Below is a small trained network, with its code and all its weights. Each question gives an input and a target symbol and asks what happens when units are switched off, that is, made to give their printed mean instead of their output.

import numpy as np


def w(rows, s, z=0):
    codes = np.array(rows[::2]) - 128.0
    scale = np.full(codes.shape[1], s)
    scale[-1] = z or s
    return codes * scale


def norm(h):
    return h / np.sqrt((h * h).mean(-1, keepdims=True) + 1e-5)


def f(y):
    return y / 2 * (1 + np.tanh(0.7978845608 * (y + 0.044715 * y**3)))


def softmax(a):
    e = np.exp(a - a.max(-1, keepdims=True))
    return e / e.sum(-1, keepdims=True)


def log_softmax(a):
    a = a - a.max(-1, keepdims=True)
    return a - np.log(np.exp(a).sum(-1, keepdims=True))


def net(x, mask):
    ids = ['ΓΛΠΨαβεζηθμστφω'.index(c) for c in x.split()]
    T = len(ids)
    res = E[ids] + P[:T]
    q, k, v = (norm(res) @ M[0].T for M in (Q, K, V))
    z = softmax(np.where(np.tri(T) > 0, q @ k.T / 4**0.5, -1e9)) @ v
    res = res + np.where(mask[0], z, O[0][:, -1]) @ O[0][:, :-1]
    y = f(norm(res) @ A[0][:, :-1].T + A[0][:, -1])
    res = res + np.where(mask[1:17], y, B[0][:, -1]) @ B[0][:, :-1]
    return log_softmax(norm(res)[-1] @ U[:, :-1].T + U[:, -1])


Q, K, V, O, A, B = {}, {}, {}, {}, {}, {}
E = w([
[126,127,134,112],'Γ',
[111,135,136,114],'Λ',
[149,129,155,194],'Π',
[177,134,134,146],'Ψ',
[130,123,134,120],'α',
[9,79,147,192],'β',
[221,119,250,85],'ε',
[180,132,139,157],'ζ',
[117,121,143,124],'η',
[158,164,100,126],'θ',
[117,123,123,122],'μ',
[129,134,161,192],'σ',
[117,120,131,128],'τ',
[120,158,98,44],'φ',
[106,128,120,181],'ω',
],0.012)
P = w([
[181,52,43,137],'0',
[96,133,253,221],'1',
[92,163,237,171],'2',
[83,183,234,164],'3',
[68,196,228,160],'4',
[47,199,233,152],'5',
[60,199,236,154],'6',
[72,201,226,157],'7',
],0.0018)
Q[0] = w([
[46,186,212,58],'head 0',
[245,94,57,254],'head 0',
[148,208,174,194],'head 0',
[159,229,90,188],'head 0',
],0.0085)
K[0] = w([
[157,67,69,113],'head 0',
[100,212,179,116],'head 0',
[128,174,95,70],'head 0',
[136,248,115,131],'head 0',
],0.011)
V[0] = w([
[183,3,221,199],'head 0',
[83,117,248,10],'head 0',
[105,189,222,156],'head 0',
[23,130,120,173],'head 0',
],0.0049)
O[0] = w([
[149,70,224,123,53],'head 0',
[177,167,153,72,57],'head 0',
[104,221,193,135,4],'head 0',
[2,149,123,54,74],'head 0',
],0.0062,0.0012)
A[0] = w([
[130,122,125,142,72],'neuron 0',
[122,101,174,125,118],'neuron 1',
[99,64,138,122,44],'neuron 2',
[221,98,117,139,72],'neuron 3',
[111,81,76,163,2],'neuron 4',
[97,117,152,131,37],'neuron 5',
[151,165,180,119,82],'neuron 6',
[100,134,113,164,107],'neuron 7',
[123,134,128,159,98],'neuron 8',
[141,92,104,145,75],'neuron 9',
[152,131,128,6,20],'neuron 10',
[207,115,114,47,89],'neuron 11',
[96,143,84,141,76],'neuron 12',
[186,173,115,146,131],'neuron 13',
[155,142,150,196,118],'neuron 14',
[128,93,145,52,82],'neuron 15',
],0.011,0.0041)
B[0] = w([
[122,127,140,102,95],'neuron 0',
[185,109,123,184,192],'neuron 1',
[123,188,8,150,153],'neuron 2',
[84,255,172,158,180],'neuron 3',
[173,173,194,35,139],'neuron 4',
[92,104,141,163,103],'neuron 5',
[75,141,199,105,158],'neuron 6',
[184,157,145,62,176],'neuron 7',
[147,135,115,63,139],'neuron 8',
[135,186,175,113,123],'neuron 9',
[46,116,78,29,198],'neuron 10',
[13,186,179,104,177],'neuron 11',
[183,134,181,142,173],'neuron 12',
[54,132,49,173,225],'neuron 13',
[137,191,53,25,250],'neuron 14',
[163,55,88,37,171],'neuron 15',
],0.005,0.0023)
U = w([
[68,254,187,141,3],'Γ',
[53,141,67,22,129],'Λ',
[123,97,168,172,136],'Π',
[172,120,136,162,118],'Ψ',
[183,139,159,177,126],'α',
[100,104,142,117,102],'β',
[163,147,228,85,127],'ε',
[174,85,140,203,166],'ζ',
[160,42,175,90,196],'η',
[233,187,148,53,144],'θ',
[186,62,60,102,154],'μ',
[109,126,167,151,140],'σ',
[150,55,82,157,149],'τ',
[132,179,10,199,166],'φ',
[10,71,97,227,78],'ω',
],0.0098,0.0031)

Each question gives the input, a string of symbols that net reads in full, and the target symbol t.
The units are the heads (4 rows each of Q, K, V and O) and the neurons (one row each of A and B). Each row of codes is followed by its name. A weight is (code - 128) times the scale printed after its matrix; where a second scale follows, it is the last column's (O, A, B and U).
mask holds one flag per unit, heads first, then neurons. A switched-off unit (its flag False) gives its mean, the last column of its rows in O or B, instead of its output. The means were averaged over made-up inputs and are rounded, as every weight is.
A unit's drop is (log p(t) with every unit on - log p(t) with that unit switched off) / (log p(t) with every unit on - log p(t) with every unit switched off).
The circuit of an input: a set's keep is (log p(t) with only the set's units on - log p(t) with every unit switched off) / (log p(t) with every unit on - log p(t) with every unit switched off). Starting from the 12 units with the biggest drops (on a tie, the unit counted first), units are removed one at a time, each time the one whose removal leaves the highest keep (on an exact tie, the one counted first), for as long as the keep stays at least 0.8.
circuit, biggest first: the units of the circuit, biggest drop first
unit that matters most: the unit with the biggest drop
top k neurons: the k neurons with the biggest drops, biggest first
drop when u is switched off: that unit's drop, to one decimal
input ζ θ Ψ, target φ: circuit, biggest first => neuron 13
input Λ τ η Γ Λ Ψ, target Γ: circuit, biggest first => head 0; neuron 13
input Λ θ Γ ε ε θ σ, target φ: circuit, biggest first => neuron 14; neuron 3
input θ Π θ ζ ω σ, target φ: circuit, biggest first => neuron 14; head 0
input σ ω θ σ Λ ω, target Γ: top 2 neurons => neuron 7; neuron 2
input ε θ μ η Λ η σ, target Γ: top 2 neurons => neuron 14; neuron 6
input μ Λ θ θ Λ α, target μ: top 2 neurons => neuron 2; neuron 4
input μ Λ η Λ Λ τ Ψ η, target μ: top 2 neurons => neuron 2; neuron 4
input θ ω Π, target φ: top 2 neurons => neuron 14; neuron 12
input Π η θ μ Λ Π, target Γ: top 2 neurons => neuron 6; neuron 2
input θ ω α μ, target θ: drop when head 0 is switched off => 0.4
input φ Λ τ τ, target φ: drop when neuron 13 is switched off => 0.1
input μ Λ ω Λ, target μ: drop when neuron 7 is switched off => 0.0
input ω Λ ω θ ζ, target φ: unit that matters most => neuron 13
